Below are the code and all the weights of a small trained network. Each question names an input and a target symbol and asks about switching units off, where a switched-off unit gives its printed mean instead of its output.

import numpy as np


def w(rows, s, z=0):
    codes = np.array(rows[::2]) - 128.0
    scale = np.full(codes.shape[1], s)
    scale[-1] = z or s
    return codes * scale


def norm(h):
    return h / np.sqrt((h * h).mean(-1, keepdims=True) + 1e-5)


def softmax(a):
    e = np.exp(a - a.max(-1, keepdims=True))
    return e / e.sum(-1, keepdims=True)


def log_softmax(a):
    a = a - a.max(-1, keepdims=True)
    return a - np.log(np.exp(a).sum(-1, keepdims=True))


def net(x, mask):
    ids = ['ΘΣβγεζπ'.index(c) for c in x.split()]
    T = len(ids)
    res = E[ids] + P[:T]
    u = 0
    for l in range(2):
        r = norm(res)
        for j in range(3):
            rows = slice(4 * j, 4 * j + 4)
            q, k, v = (r @ M[l][rows].T for M in (Q, K, V))
            z = softmax(np.where(np.tri(T) > 0, q @ k.T / 4**0.5, -1e9)) @ v
            o = O[l][rows]
            res = res + np.where(mask[u + j], z, o[:, -1]) @ o[:, :-1]
        u += 3
    return log_softmax(norm(res)[-1] @ U[:, :-1].T + U[:, -1])


Q, K, V, O = {}, {}, {}, {}
E = w([
[114,105,40,115,125,75,73],'Θ',
[79,120,47,104,174,148,111],'Σ',
[121,86,144,98,135,167,39],'β',
[178,253,119,42,138,113,145],'γ',
[114,142,108,166,88,142,55],'ε',
[124,128,139,176,138,187,135],'ζ',
[73,138,171,157,137,118,110],'π',
],0.034)
P = w([
[8,18,73,86,36,159,157],'0',
[40,56,86,105,70,166,138],'1',
[65,84,94,112,93,164,122],'2',
[92,109,94,121,112,157,104],'3',
[115,126,102,126,131,154,93],'4',
[133,145,106,134,148,151,87],'5',
[153,159,117,143,161,150,81],'6',
[174,177,123,145,178,139,69],'7',
[186,189,129,149,197,129,63],'8',
[203,210,135,154,218,127,58],'9',
],0.015)
Q[0] = w([
[37,109,149,180,77,138,113],'0.h1',
[165,132,189,91,6,74,191],'0.h1',
[177,87,139,173,123,44,33],'0.h1',
[102,41,160,96,98,95,88],'0.h1',
[98,143,126,110,116,170,114],'0.h2',
[84,150,154,89,177,141,104],'0.h2',
[102,103,128,120,157,123,135],'0.h2',
[104,102,138,178,104,100,162],'0.h2',
[209,54,171,110,131,168,210],'0.h3',
[152,148,158,70,128,74,182],'0.h3',
[133,33,129,183,218,171,116],'0.h3',
[110,63,125,146,66,182,156],'0.h3',
],0.021)
K[0] = w([
[101,125,178,180,141,134,167],'0.h1',
[77,59,82,109,112,131,141],'0.h1',
[148,127,146,186,183,119,79],'0.h1',
[119,118,146,197,106,127,105],'0.h1',
[142,165,125,143,112,139,125],'0.h2',
[131,151,154,119,142,121,131],'0.h2',
[136,145,133,156,150,105,137],'0.h2',
[98,93,145,131,125,116,131],'0.h2',
[109,2,97,179,101,127,114],'0.h3',
[115,73,75,108,94,118,149],'0.h3',
[157,137,166,160,147,104,69],'0.h3',
[83,72,157,185,113,110,156],'0.h3',
],0.029)
V[0] = w([
[122,115,187,165,118,128,31],'0.h1',
[88,91,148,61,243,138,88],'0.h1',
[163,113,239,91,124,234,131],'0.h1',
[96,184,59,245,209,104,194],'0.h1',
[138,191,213,191,105,101,137],'0.h2',
[140,102,54,106,196,176,106],'0.h2',
[63,95,82,156,252,161,47],'0.h2',
[9,171,166,84,126,57,199],'0.h2',
[105,148,163,197,42,73,55],'0.h3',
[36,147,107,137,98,218,136],'0.h3',
[195,98,131,106,34,197,131],'0.h3',
[189,84,62,79,7,50,178],'0.h3',
],0.012)
O[0] = w([
[143,118,135,17,118,112,91,255],'0.h1',
[158,57,82,115,98,118,91,201],'0.h1',
[176,108,132,120,180,23,85,155],'0.h1',
[3,176,130,115,125,103,144,64],'0.h1',
[80,151,193,149,67,111,144,54],'0.h2',
[184,129,81,123,120,110,91,191],'0.h2',
[217,36,86,155,75,111,119,238],'0.h2',
[57,123,165,35,142,178,117,115],'0.h2',
[116,127,225,57,168,129,124,152],'0.h3',
[116,110,104,99,196,152,57,224],'0.h3',
[153,160,127,143,195,77,149,119],'0.h3',
[207,78,131,158,148,88,174,22],'0.h3',
],0.013,0.0097)
Q[1] = w([
[32,140,116,171,168,128,154],'1.h1',
[172,119,162,192,133,172,51],'1.h1',
[162,155,70,132,164,160,169],'1.h1',
[131,86,115,132,54,90,225],'1.h1',
[119,193,111,43,84,61,76],'1.h2',
[89,192,37,60,140,63,197],'1.h2',
[174,160,7,106,103,135,141],'1.h2',
[138,68,184,114,173,86,112],'1.h2',
[247,242,105,61,185,163,54],'1.h3',
[48,151,171,34,138,148,99],'1.h3',
[126,194,105,83,247,68,174],'1.h3',
[150,196,49,92,65,101,240],'1.h3',
],0.019)
K[1] = w([
[39,101,123,153,163,171,115],'1.h1',
[133,172,71,99,171,151,178],'1.h1',
[179,126,158,217,128,180,125],'1.h1',
[173,3,89,93,159,107,160],'1.h1',
[105,219,132,62,44,96,94],'1.h2',
[71,153,41,23,185,96,234],'1.h2',
[188,206,39,135,174,135,198],'1.h2',
[134,102,156,93,115,71,50],'1.h2',
[154,203,159,129,35,57,59],'1.h3',
[76,205,212,139,101,185,188],'1.h3',
[93,146,172,180,150,72,31],'1.h3',
[111,3,131,112,57,99,60],'1.h3',
],0.019)
V[1] = w([
[74,195,122,82,57,95,195],'1.h1',
[119,76,153,55,207,117,182],'1.h1',
[144,66,62,61,65,75,124],'1.h1',
[231,156,160,7,118,69,126],'1.h1',
[154,126,28,57,122,111,149],'1.h2',
[201,114,152,153,143,113,128],'1.h2',
[105,109,127,4,142,94,176],'1.h2',
[126,47,56,164,162,125,87],'1.h2',
[109,97,121,156,166,183,51],'1.h3',
[159,226,116,156,76,200,57],'1.h3',
[67,122,120,46,44,141,181],'1.h3',
[156,93,171,141,194,221,150],'1.h3',
],0.014)
O[1] = w([
[86,95,152,184,70,142,94,28],'1.h1',
[155,168,112,141,130,154,213,127],'1.h1',
[133,60,140,126,185,150,198,224],'1.h1',
[99,106,102,99,78,227,165,212],'1.h1',
[125,206,250,134,62,133,130,252],'1.h2',
[99,183,82,149,127,129,135,99],'1.h2',
[128,152,148,114,39,117,54,176],'1.h2',
[30,156,162,160,120,95,162,224],'1.h2',
[118,211,191,168,102,153,111,254],'1.h3',
[154,192,113,150,171,145,247,219],'1.h3',
[86,110,105,37,90,142,123,113],'1.h3',
[164,116,117,137,87,147,105,117],'1.h3',
],0.015,0.009)
U = w([
[84,125,166,176,204,57,128,231],'Θ',
[150,104,163,248,54,150,93,81],'Σ',
[154,194,137,95,140,187,199,20],'β',
[66,101,35,191,163,186,135,105],'γ',
[67,93,136,85,117,138,66,140],'ε',
[103,68,151,154,101,87,226,253],'ζ',
[201,54,86,128,170,109,113,130],'π',
],0.011,0.0043)

Each question gives the input, a string of symbols that net reads in full, and the target symbol t.
The units are the heads (4 rows each of Q, K, V and O). Each row of codes is followed by its name. A weight is (code - 128) times the scale printed after its matrix; where a second scale follows, it is the last column's (O and U).
mask holds one flag per head, layer by layer. A switched-off head (its flag False) gives its mean, the last column of its rows in O, instead of its output. The means were averaged over made-up inputs and are rounded, as every weight is.
A unit's drop is (log p(t) with every unit on - log p(t) with that unit switched off) / (log p(t) with every unit on - log p(t) with every unit switched off).
The circuit of an input: a set's keep is (log p(t) with only the set's units on - log p(t) with every unit switched off) / (log p(t) with every unit on - log p(t) with every unit switched off). Starting from all 6 units, units are removed one at a time, each time the one whose removal leaves the highest keep (on an exact tie, the one counted first), for as long as the keep stays at least 0.8.
circuit, biggest first: the units of the circuit, biggest drop first
most important unit: the unit with the biggest drop
which heads matter: for each layer, one digit per head in row order, 1 if its drop is at least 0.15 and else 0, layers parted by /
drop when u is switched off: that unit's drop, to one decimal
input β β β, target π: most important unit	0.h1
input Σ ζ β π β ε Θ ε β, target β: circuit, biggest first	(0.h1, 1.h3)
input Σ ε γ Σ β ζ, target γ: circuit, biggest first	(0.h1, 1.h2)
input ε Θ Σ Σ ζ β, target Θ: circuit, biggest first	(0.h1, 0.h2, 1.h2)
input β Θ γ γ Θ Θ, target Σ: which heads matter	001 / 100
input ε ζ β β β γ Σ Θ Σ π, target ζ: circuit, biggest first	(0.h3, 1.h3, 1.h1)
input γ π β π γ β β, target Σ: which heads matter	111 / 111
input ε β Σ, target β: which heads matter	000 / 110
input γ ζ γ, target Θ: which heads matter	111 / 100
input Σ γ π, target ζ: circuit, biggest first	(0.h3, 0.h1)
input ε ε Θ ζ ε, target Θ: which heads matter	000 / 000
input Θ π Θ ε β ε, target β: circuit, biggest first	(0.h1, 1.h3)
input ζ Σ Θ ε γ β γ β β ζ, target Θ: which heads matter	101 / 100
input ε Σ Θ ζ Θ π β Θ β ε, target β: which heads matter	111 / 001
input ε γ ζ ζ, target γ: most important unit	0.h2
input Θ ζ Θ β Σ ε Θ Σ, target β: circuit, biggest first	(1.h2, 0.h1, 0.h2)
input ε Σ ε ζ π ζ π ζ ζ, target ε: which heads matter	101 / 000
input β γ ε, target Σ: which heads matter	111 / 100
input ε γ ε β γ Θ Θ β ε Θ, target β: which heads matter	101 / 001
input γ ε Θ, target π: circuit, biggest first	(0.h3)
input ε Σ β ζ Σ, target Θ: which heads matter	000 / 000
input ε ε Θ β Σ, target π: which heads matter	110 / 000
input γ β Θ, target π: which heads matter	101 / 000
input β β β β Σ β β ζ, target Θ: which heads matter	100 / 000
input ζ β ε ε ζ β π Σ, target ε: which heads matter	001 / 000
input ζ γ ζ ε Σ, target Θ: circuit, biggest first	(0.h1, 1.h1)
input π β Θ Θ Σ, target γ: circuit, biggest first	(0.h3)
input Θ β ζ ε Θ, target Θ: drop when 1.h1 is switched off	0.0
input Θ Θ ε Θ γ Σ γ, target Σ: drop when 0.h3 is switched off	0.7
input ζ ε β π ε β β Θ Σ, target π: drop when 0.h2 is switched off	1.5
